Each row has a class, written after it.
[ -4  31  17   5   7 -26  23  -9  -1   2  11  28   8   9 -18  -3 -25 -14
  23   0  21  -2  14  10 -10   9  12  34   2  -3  17 -12 -31 -13]
tuta
[-55  20  25   3 -21 -16  44   1   9  -7 -13  44   2 -28 -22 -16 -16   0
  -4  -5  39 -30 -29 -13  -8 -35 -23  -2 -13  16  -1   9  -1 -20]
dedo
[ 17  -9  -3 -29   8  12 -12  12   3  21   7 -12   1  13   1  16   2  13
   4 -20 -21  13   6  11 -16 -32  -3  -9  10 -12 -11  24 -11 -22]
dedo
[ -6  -8 -15 -26  17 -20  -9  14  -3  28   0  -7  13  21   6  10   3   3
   5   1 -17   5  11  20   1  -6   1 -19   5  -5   3  17  -7   8]
Vimos
[ 15 -26 -45  34 -14  13 -28 -50 -12  30  18  36  -6 -57  -8 -10 -16 -44
 -19 -12  23  -1  33   4  51 -30  61  -9  13  25 -11 -26 -51 -35]
neke
[ -9  10 -17   3  -1  -2  -9  15  -1   7  -4   4   3  -4   3   0   5  -5
  -5  -6   9 -12   5  11 -15 -32   0 -13  -4   6 -11  11   3  -5]
rutan
[-30   8  -1 -17   0 -35  10  17   1   9 -11   9  27  19   0  -9 -10   5
   8  14  18 -14  -3   7 -15  -6  -6  10 -14 -12  20   1   2  22]
Vimos
[ 18  21  -4 -13 -15   3 -22  14 -15  11 -10  -2  -3  -4  -5   0 -22 -11
 -15 -10   6 -11  -3   8  -4  -5  48   7  -8   0 -21   9 -15  -5]
Soz
[ 15 -12  -3  -6  19   1 -12  -8  -2  27   3  -6  -1  17  -6  18  14  -6
   2   4 -22  15   7  11   4  15  -5   7  15   6 -11  22  -5   2]
gipab
[-22  35  26  13   1  -2  27  -4  -5 -13 -24  10 -20 -14   6  -8  -3 -10
   3  24  16 -15 -40 -25  16   8 -11 -20  -8  -7  -4   5  -2  21]
roke
[-19  19  23  -4 -23   3  42  17  23   8 -18  24   3   4  -5  -2 -30  14
  -2 -23  41 -21 -32 -16 -28 -70 -13  -7 -12  16  -3  21   9 -27]
dedo
[ 18  35  -6   2 -17   1  17  11 -14  -8   5  -4 -21   2  -1   2 -10  -3
 -10 -18  -9  -9   2  14  16  17  21  11 -11  15   5  -3 -13  -9]
tuta
[-10  11  22  -1  -4 -28  32   8   2 -19 -29  29  -4 -11  -8 -11 -12  14
  -3   6  10 -13 -21 -22  -1 -11 -19   7  -3  17  23  -8  -6  -6]
rasot
[ 18  -7 -13  17  18  -1  12 -18  20 -22  17  -8   6   4   4   8  -1  -4
 -17 -24 -13  11   2   9  27  12   0 -12  -7   4 -12  -5  -1  12]
neke
[ 28   3   9 -10  30  64 -29   4  14  -5  28 -55  25  37  13  66 -28  -6
 -12 -29 -13  19 -17  12  -8  -6  19  10  11   2 -36  32  48  17]
roke
[ -1   7  -7  13   6   4  15  -4  -4 -15  13 -10  -8  18   4 -11  -7   6
   3  -1 -11  -6  14  20  36  28  -7  13 -13  12   8 -21  -9   9]
tuta
[ 16   7  35  31   3  13  39 -24  20 -25  24  10  27   2  -7  14 -16 -23
  17   0  38  15 -18  21   4   9  14  30  -3  48  17   0   6   0]
roke
[ 40  48  13  -4 -42  21  13  31  -5  -1  -9   5 -17  -4  -7  16 -39   1
 -22 -62  16  -6  -4  -1 -34  11  50  32 -14  19   4  20   3 -27]
dinuz
[-22  44  -3  -4 -33  39   1   6 -43  20 -15  45 -27 -20 -31 -22 -12  10
 -23 -13  29 -20  20 -10  -6  16  21  57 -14  20  15  12  -4  -5]
fizib
[-27  23  26   3   1  -9  22   5   2  -5 -34   8 -16 -10  -3 -18 -22  13
   5   2  10 -18 -19 -33  -7  25 -27  -2  -9 -22  -2   2   6  11]
dinuz
[  3  14   0 -10  23  16 -20 -14 -14   7   7 -13   3   5   7  11   5 -18
  11  13  -9  11   0  14  15  12  13  -4   9 -15 -10  18 -10  15]
roke
[-16   6  24 -17  -4 -12  31  12   4  -6 -25  19   7   3 -11 -19   1  11
   7  18  18 -10 -30 -34   6   3  -6  -3   0  -2  12   9 -19  -8]
fizib
[ 21  12   8  -8 -15  23   8  18   7   7   8  -7   2 -11  -5  20 -24   0
  -9 -50   6  -1 -11  18 -31 -45  33  12  -4  27 -11  26  -4 -39]
dedo
[ 24  24  -7 -18 -15   5 -28  18 -15  12 -11  -7 -11   3  -1  -1 -19  -4
 -22 -12 -14  -8  -3  10  -2   4  51   0  -9  -3 -20  10 -17  -4]
Soz
[ 16   0  -7  18   7  11  14  -1   2 -15  24 -12  -6  17   2   0  -5   2
   4 -13 -12   2  21  27  34  25  -2  16 -10  26   9 -24  -6   1]
tuta
[ -5   0 -20 -22  21 -11 -13 -24   3   6   6  -9  11  16   0   1   2  -6
   0  -2 -17  13  13  11   2   1  -3 -10   5 -30 -14  11 -11  11]
neke
[-21  25  23   7   9  -5   0   5  25   5   0   4  54   6 -14  20 -22 -25
  10 -14  55 -13  -3  -7 -47 -41  14  41 -10  -9  -4   6   9  -4]
gipab
[-23  54  18  45 -13 -41  43 -18   4  -2   9  72 -14 -63 -37  -4 -22 -40
  33  15  57 -46  13 -11  -2 -37  22  18   2  17  15 -43 -24 -26]
tuta
[-27  10  13   1  -9  -9  14   5  -2   6 -29  11 -15   7   4 -13  13  15
  -8  32   7 -21 -28 -16   2   3 -27   2  -3  -4   4   5   9  21]
gipab
[-13  42  -3   6  -5   5   4  10 -14  15 -20   8  -1 -29  -6 -14 -38 -19
   2 -39  25 -22   4  -1 -15  -1  39  20 -14  -1 -15  14 -17 -18]
dinuz
[-36  13   6 -18 -12 -41  24  25   6   8 -27  21   2  10   4 -11  -4   8
  -5  21  10 -18 -24 -21  -5  -4 -20 -29 -11 -18  11   0  -8  14]
Vimos
[-14   7  -5  -4  11   8   2   8  -2   3  -8   1  20 -13 -11  -9   8  -7
   9  -5  12 -14   0  -5  15 -23  19  -4  -9   8  -6  13 -10 -13]
fizib
[ -8  -9 -11 -10  27   7 -26  -7  -3  25  -2 -18   1  22   4  10  18   4
   1  15 -19   6   9  15   6  14  -9   1   8 -13 -17  19   4  17]
gipab
[ 34  24  15   1 -11   6   7  13   3   4  -4  -6  -8  -7  -9  12 -33  -3
   5 -40   0   0   1   5 -31  18  39  28  -5  16   1  14  -2 -21]
dinuz
[-43  13  21  -1  -8 -25  13  -6 -12  19 -30  48   2 -20 -10 -32  -6 -16
  19  34  24 -11 -17 -26 -14  -7 -29 -20  16 -45   4  -8 -37  -7]
fub
[-25   7  12 -13 -12 -36  28  22  10   9 -21  19   5  10   6 -10 -10  11
  -5  12  10 -15 -25 -16  -2  -8 -19 -22  -5   0  21  -1  -7   8]
Vimos
[ 37  37   2   0  -7   0   5  20   3  -5  -8   3 -11   2  -9  15 -28  -1
 -11 -38  -9  -1 -10   0 -20  -7  38  16 -11  13   0   8 -16 -28]
rasot
[-21  16  14   1  -4 -19  20  10   2 -14 -33  28 -16  -3  -8 -13 -18   7
 -12   0   6 -12 -23 -37   9   6 -26 -10 -10  -9   4 -11  -9  -4]
rasot
[ 20  -6  10   2 -20  -4  -1   9   3 -11  -1 -15  -5 -10  -7   8 -13   7
  -5 -14  -8  -3 -20   9 -12 -10  36   7 -15   2   4   5  -6 -21]
dedo
[  5  28  -8   2 -18  12  18  15 -12  13 -18  17 -17   6 -10  -1 -13  -5
 -10 -23  15 -15  -4   5  -9   8   6  -3 -14   0 -23  31  -4  -4]
fub
[-28  19   3  12  11 -17   0  -9   6  17  -6  14  16 -11 -13   0   8 -21
  19  15  31 -20   3   9 -11 -25   8  11  -4  -1  -7   5  -1   2]
gipab
[ -9  11 -13   5   4  -6  -6  10   2   8  -1   8   8  -8   1   4   3  -8
  -5  -3   5 -10   5  11 -16 -32  -2 -17  -1   7 -10  11   2  -7]
rutan
[-11   2  14  -7 -13 -12  20  10   1  11 -20  38   2  -2  -2 -18  -8  -6
   0   8  13  -2  -7 -16  -8   6 -21  -8   8 -14   6  -6 -30  -5]
fub
[ 13   9 -22  34  18  13 -10  -5 -12 -10   3  -5 -13   2  -8  -7 -17  -2
  -8 -21 -33  -4  15   4  47  30  -2  11 -16   2 -10 -21 -17   2]
rasot
[ 27 -15  -9  10   8  -3   1 -18  24 -22  21 -14  14  15   6   0   1   1
  -8 -11 -27  16   0  12  13  13   3   1  -4   6   7 -15  -5   8]
neke
[ 15 -20 -11  -1   6 -12  -4  20  10   1  11 -17  13  23  13   5   3  10
  -7  -4 -31   6  -2  15  19  18  -4 -12  -7  14  18  -9   0  14]
Vimos
[ 14 -18 -16 -28  17  18 -42   2 -12  18   9 -21  14  16   5   8  -4   4
 -11   2 -21   5  20  28  22  -3  18  -1  13   4 -24  13  -3   9]
Soz
[  0 -15 -15 -25  18 -13  -9  15   3  26   3 -14  12  25   6  19   1   5
  -1  -4 -20   9   9  17   2   2  -2 -21   2  -1  -5  21  -2   9]
Vimos
[-24   9   0  -7  33 -18  -7  -4   7   9 -17  17  15  -1  -6  -6 -28   5
   2   4  -3  -9   6  -5  -9 -16  -3  16  -1  -7   0 -10  -7   2]
rasot
[-30  15  16   1   8  -2   4   0   0  -7 -17  -1  11  -3  -7 -14 -26   9
  13   1  18 -17   4  -5 -19  24  -8  31 -15 -21   4  -3  19  19]
dinuz
[ 23 -12  -9   8   4   3 -11  10   7  -7  13 -11   5  21   8   6   7   9
 -10  -3 -20  11   4  16  -3  12  -9  -1   1  10   1   1   0   2]
rutan
[ 17  47   6   0 -12  15   1  16  -4  10 -12  -6  -9  -9  -6   5 -39  -6
  -1 -43   8 -10   1  -2 -29   8  38  22 -12  -5 -13  18  -6 -17]
dinuz
[ 12   5  15  -6  21   3 -11 -15  -7   1  -2 -11  -7   6   6  17   5 -13
  13  22 -12  18 -18   1   9  22   7 -17  11 -14  -4  18   2  16]
roke
[ 14  39  -5   1 -11  -6  20   8  -9   1   3   9 -10   6  -5   2 -18 -10
   0 -17   4 -11   3  16   2   0  30  13  -8  14   1   6 -21 -19]
tuta
[ 21  13   0 -11 -17  11  -4  10   1  11   2  -7  -9  -9  -4   8 -18   5
 -14 -25 -13   0 -10  10 -19 -19  32   6  -8   4  -7  16 -16 -29]
dedo
[ 16  57   9  -1 -45  16  21  15 -24  -8 -35 -14 -48 -11  17  -9 -28  -8
 -12  18  15 -18 -42 -27  -4  22  38   6 -26 -23  -4 -12 -18  17]
roke
[ 32  23   8 -18 -14   0 -15  18  -1   7  -1  -2   2   5 -11  15 -22 -10
  -4 -14   3  -5 -11  10 -22  -5  51  10   0   6 -20  16 -12 -13]
Soz
[-32  32   9   6  -2 -20  25   2  -3  -4 -32  39 -15  -2 -10 -29 -23   6
  -4   2  13 -20 -20 -30  12  -2 -24  -3 -11  -8   7  -9 -21  -5]
rasot
[-26 -16  29   2  15 -53  27   5  14  -4   2  37  32  -5  -7   0   2  -3
   6  12  15   0 -27 -15  12   4 -37 -18  21   8  31  -3  -8   5]
Vimos
[-43  20  11  14   4  -3  14  -4 -13 -13 -24   2   6 -13  -9 -21 -21   8
  10   8  18 -26   5  -9  -3  25 -18  30 -21 -23  -2  -5  18  25]
dinuz
[-10 -16  -5 -15  26  -2 -30  -8 -16  15 -11  -9   3   4  -6   3  -2   0
   1  21  -7   1  17   8  19   7   3 -15   5 -20 -32  12  -2  18]
Soz
[ -2 -22  -5 -23  23   1 -34  -3 -14  12  -5 -16   2   8  -3   5   0   3
  -1  18 -19   5  13  13  18  14   4 -12   9 -14 -27   9   0  18]
Soz
[ -1 -23 -10 -22  23   5 -36  -3 -17  17  -7 -16   0   6   0   2  -1   3
  -5  19 -22   4  13  12  24  11   1 -14  10 -13 -28   8  -4  19]
Soz
[ 35  14   4  -5 -23   9  13  22  -2   5 -11   9 -13  14  -2  10 -15  -3
 -12 -23   3   3  -3   4 -19  16  21   4  -7  -3  -6  14 -14  -9]
fub
[  9 -33  -2  12   6  15  -8  -2   7 -10  16 -16   2  -6   1   1   2  13
  -9  -9 -31   8   3  13  22   4  -6   0  -6   9  -1 -11  -3  -8]
dedo
[-35   0  36  -4  -7 -37  34   2  23 -14  -9  38  31  -8 -19   6 -21   0
  12  13  45 -14 -21 -14 -30 -47  -7   6  -3 -20   6  -6  -1 -16]
dedo
[-41   4  -2   3  -1 -28   7   5 -15   0 -28  27  -6  -9   6 -30  12   9
  -9  39  -1 -20 -12 -23   8  -4 -43 -23   4 -23  -1  -4 -21  14]
rutan
[ -6 -16 -23 -14  12  -5 -20   5 -20  12 -11 -12 -20  18  10  -2  16  14
 -14  17 -34   7   7   9  14  18 -27 -29   7 -18 -14  15   0  17]
rutan
[ 13  15   1  -3 -18   3  -9   5  -4  14   5   8  -4 -15 -11   0 -19  -5
  -8 -26  -5   2   1  12 -20 -18  42  14  -8   3  -1   7 -32 -37]
dedo
[-13  26  -7   0   6 -12   2  10   3  -3 -13  15   5 -11  -9  -3 -17 -10
   3 -18  11 -15   1   0  -3 -29  12  -2 -13  -1  -3  -8  -8 -15]
rasot
[  1   7   1   4  -3   4   9   9  11   9   0  25  22  -1 -12  14  -8 -21
  -2 -22  19   0  14   8 -16 -20   2  -8  -4   5 -11  13  -1 -13]
fub
[ 10   3   7  -3 -10   6 -18   3  11  15   1  -5  25  40   3   1 -14   2
  -1  -3  22  -2 -15  16 -19  -4  28  37  -2   3  19   7  10   1]
gipab
[-25 -16  22  -6  -4 -16   9   0  11  -4 -10  16   2 -13  -4 -11  -5  11
  -1  18   1  -3 -23 -21  -7 -12 -18 -11   3 -21   4  -9 -19 -13]
dedo
[ 13 -40  -7 -15  17  13  -7  10  -7 -15 -11 -31  -2  33  -1  15  22  21
 -28  -1 -50  13 -24 -14  72  38  -4 -48  -2   2 -19  39  12   4]
fizib
[-25  20 -13  -1   4 -23   7  17   5  23  -4  12  20 -10  -2   2  -7 -15
   3 -11  12 -19   4  11  -4 -40  10 -23 -11  12   0   9  -4  -4]
Vimos
